Below are the code and all the weights of a small trained network. Each question names an input and a target symbol and asks about switching units off, where a switched-off unit gives its printed mean instead of its output.

import numpy as np


def w(rows, s, z=0):
    codes = np.array(rows[::2]) - 128.0
    scale = np.full(codes.shape[1], s)
    scale[-1] = z or s
    return codes * scale


def norm(h):
    return h / np.sqrt((h * h).mean(-1, keepdims=True) + 1e-5)


def f(y):
    return np.maximum(y, 0)


def softmax(a):
    e = np.exp(a - a.max(-1, keepdims=True))
    return e / e.sum(-1, keepdims=True)


def log_softmax(a):
    a = a - a.max(-1, keepdims=True)
    return a - np.log(np.exp(a).sum(-1, keepdims=True))


def net(x, mask):
    ids = ['ΔΘΠαεζημξστ'.index(c) for c in x.split()]
    T = len(ids)
    res = E[ids] + P[:T]
    q, k, v = (norm(res) @ M[0].T for M in (Q, K, V))
    z = softmax(np.where(np.tri(T) > 0, q @ k.T / 2**0.5, -1e9)) @ v
    res = res + np.where(mask[0], z, O[0][:, -1]) @ O[0][:, :-1]
    y = f(norm(res) @ A[0][:, :-1].T + A[0][:, -1])
    res = res + np.where(mask[1:13], y, B[0][:, -1]) @ B[0][:, :-1]
    return log_softmax(norm(res)[-1] @ U[:, :-1].T + U[:, -1])


Q, K, V, O, A, B = {}, {}, {}, {}, {}, {}
E = w([
[144,71,202,141,157,140],'Δ',
[116,117,101,137,135,126],'Θ',
[104,128,112,115,114,123],'Π',
[21,111,71,141,123,45],'α',
[128,93,45,184,214,251],'ε',
[137,141,154,192,156,81],'ζ',
[110,128,92,129,130,142],'η',
[104,131,123,112,109,117],'μ',
[101,127,105,112,115,136],'ξ',
[107,122,105,121,123,131],'σ',
[73,24,134,189,190,116],'τ',
],0.027)
P = w([
[130,64,131,125,144,87],'0',
[127,84,150,94,200,73],'1',
[255,157,122,8,163,99],'2',
[88,73,153,218,137,120],'3',
[239,80,75,134,32,69],'4',
[74,127,166,78,251,96],'5',
[230,162,101,44,141,104],'6',
[97,81,164,158,127,94],'7',
],0.0074)
Q[0] = w([
[139,156,125,24,254,91],'head 0',
[10,76,158,164,150,127],'head 0',
],0.014)
K[0] = w([
[114,70,119,218,15,147],'head 0',
[8,159,178,147,203,156],'head 0',
],0.013)
V[0] = w([
[84,139,119,76,62,204],'head 0',
[122,134,2,159,172,167],'head 0',
],0.0098)
O[0] = w([
[93,156,216,133,88,169,2],'head 0',
[135,174,49,197,7,152,194],'head 0',
],0.015,0.0039)
A[0] = w([
[56,124,153,188,168,91,87],'neuron 0',
[160,54,228,84,132,183,66],'neuron 1',
[147,87,137,197,135,112,173],'neuron 2',
[155,163,171,170,136,55,119],'neuron 3',
[125,158,3,80,88,97,134],'neuron 4',
[187,170,151,183,193,114,215],'neuron 5',
[142,125,105,131,190,40,147],'neuron 6',
[113,134,123,95,50,178,169],'neuron 7',
[172,83,114,128,127,176,172],'neuron 8',
[137,141,161,217,107,154,168],'neuron 9',
[137,177,180,133,105,148,68],'neuron 10',
[155,74,108,140,174,172,253],'neuron 11',
],0.014,0.0034)
B[0] = w([
[182,121,123,191,117,65,183],'neuron 0',
[107,173,176,103,85,137,167],'neuron 1',
[164,110,164,102,118,114,187],'neuron 2',
[175,140,80,131,25,139,168],'neuron 3',
[97,91,161,113,117,123,248],'neuron 4',
[159,163,94,169,6,162,187],'neuron 5',
[147,178,115,114,102,152,235],'neuron 6',
[152,125,133,163,186,126,180],'neuron 7',
[92,132,169,113,171,111,152],'neuron 8',
[150,175,131,89,150,159,174],'neuron 9',
[134,96,82,140,160,137,137],'neuron 10',
[114,139,168,117,166,152,191],'neuron 11',
],0.016,0.012)
U = w([
[121,169,249,105,102,147,47],'Δ',
[135,186,142,94,169,114,159],'Θ',
[131,112,63,41,156,102,135],'Π',
[65,75,15,162,121,48,20],'α',
[134,147,113,153,179,216,199],'ε',
[152,178,82,144,74,138,231],'ζ',
[76,116,109,153,83,151,64],'η',
[77,102,142,86,102,128,138],'μ',
[92,66,165,105,110,115,103],'ξ',
[73,97,197,184,92,188,1],'σ',
[146,94,161,177,193,80,240],'τ',
],0.015,0.0032)

Each question gives the input, a string of symbols that net reads in full, and the target symbol t.
The units are the heads (2 rows each of Q, K, V and O) and the neurons (one row each of A and B). Each row of codes is followed by its name. A weight is (code - 128) times the scale printed after its matrix; where a second scale follows, it is the last column's (O, A, B and U).
mask holds one flag per unit, heads first, then neurons. A switched-off unit (its flag False) gives its mean, the last column of its rows in O or B, instead of its output. The means were averaged over made-up inputs and are rounded, as every weight is.
A unit's drop is (log p(t) with every unit on - log p(t) with that unit switched off) / (log p(t) with every unit on - log p(t) with every unit switched off).
The circuit of an input: a set's keep is (log p(t) with only the set's units on - log p(t) with every unit switched off) / (log p(t) with every unit on - log p(t) with every unit switched off). Starting from the 12 units with the biggest drops (on a tie, the unit counted first), units are removed one at a time, each time the one whose removal leaves the highest keep (on an exact tie, the one counted first), for as long as the keep stays at least 0.8.
units of the circuit, in order: the units of the circuit, biggest drop first
unit that matters most: the unit with the biggest drop
k most important neurons: the k neurons with the biggest drops, biggest first
drop of u: that unit's drop, to one decimal
input ζ σ α τ μ, target ξ: units of the circuit, in order -> [neuron 4; neuron 5]
input ξ ζ ζ α ε ξ, target ξ: unit that matters most -> neuron 4
input ζ μ η Π Δ μ, target τ: 3 most important neurons -> [neuron 7; neuron 5; neuron 6]
input ζ Θ ζ α ζ Π, target ξ: 2 most important neurons -> [neuron 4; neuron 5]
input σ Θ η τ ξ Π μ, target ε: 2 most important neurons -> [neuron 7; neuron 10]
input ζ ξ η σ, target ε: 2 most important neurons -> [neuron 9; neuron 7]
input α ζ Π ζ Δ η Π, target Θ: units of the circuit, in order -> [head 0; neuron 4]
input σ τ Θ σ Π, target α: 2 most important neurons -> [neuron 6; neuron 5]
input τ σ Θ μ, target σ: 2 most important neurons -> [neuron 6; neuron 4]
input ζ σ ζ η, target σ: units of the circuit, in order -> [neuron 4; neuron 3]
input ζ η σ α Π, target σ: 2 most important neurons -> [neuron 4; neuron 6]
input σ Θ Δ τ, target τ: 2 most important neurons -> [neuron 11; neuron 2]
input Π μ σ, target τ: units of the circuit, in order -> [head 0; neuron 7; neuron 6; neuron 5]
input τ μ Θ μ Θ ζ Π σ, target Π: units of the circuit, in order -> [head 0]
input Δ ζ τ ζ σ ζ Π, target σ: 4 most important neurons -> [neuron 4; neuron 6; neuron 7; neuron 0]
input μ ξ ζ ζ α Π Θ, target ξ: units of the circuit, in order -> [neuron 4; neuron 5]
input σ Θ μ ε ζ Π, target η: 3 most important neurons -> [neuron 4; neuron 6; neuron 0]
input ε Δ Δ ξ, target Θ: 2 most important neurons -> [neuron 6; neuron 4]
input τ μ Θ α Π μ Θ, target τ: 3 most important neurons -> [neuron 7; neuron 5; neuron 6]
input ξ μ Π, target ε: 2 most important neurons -> [neuron 7; neuron 10]
input ζ μ α Θ ζ ξ, target α: drop of neuron 2 -> 0.0
input ζ Θ ζ ζ ζ τ Π τ, target τ: drop of neuron 11 -> 0.2
input α Θ α μ ζ σ Θ σ, target σ: drop of neuron 5 -> 0.2
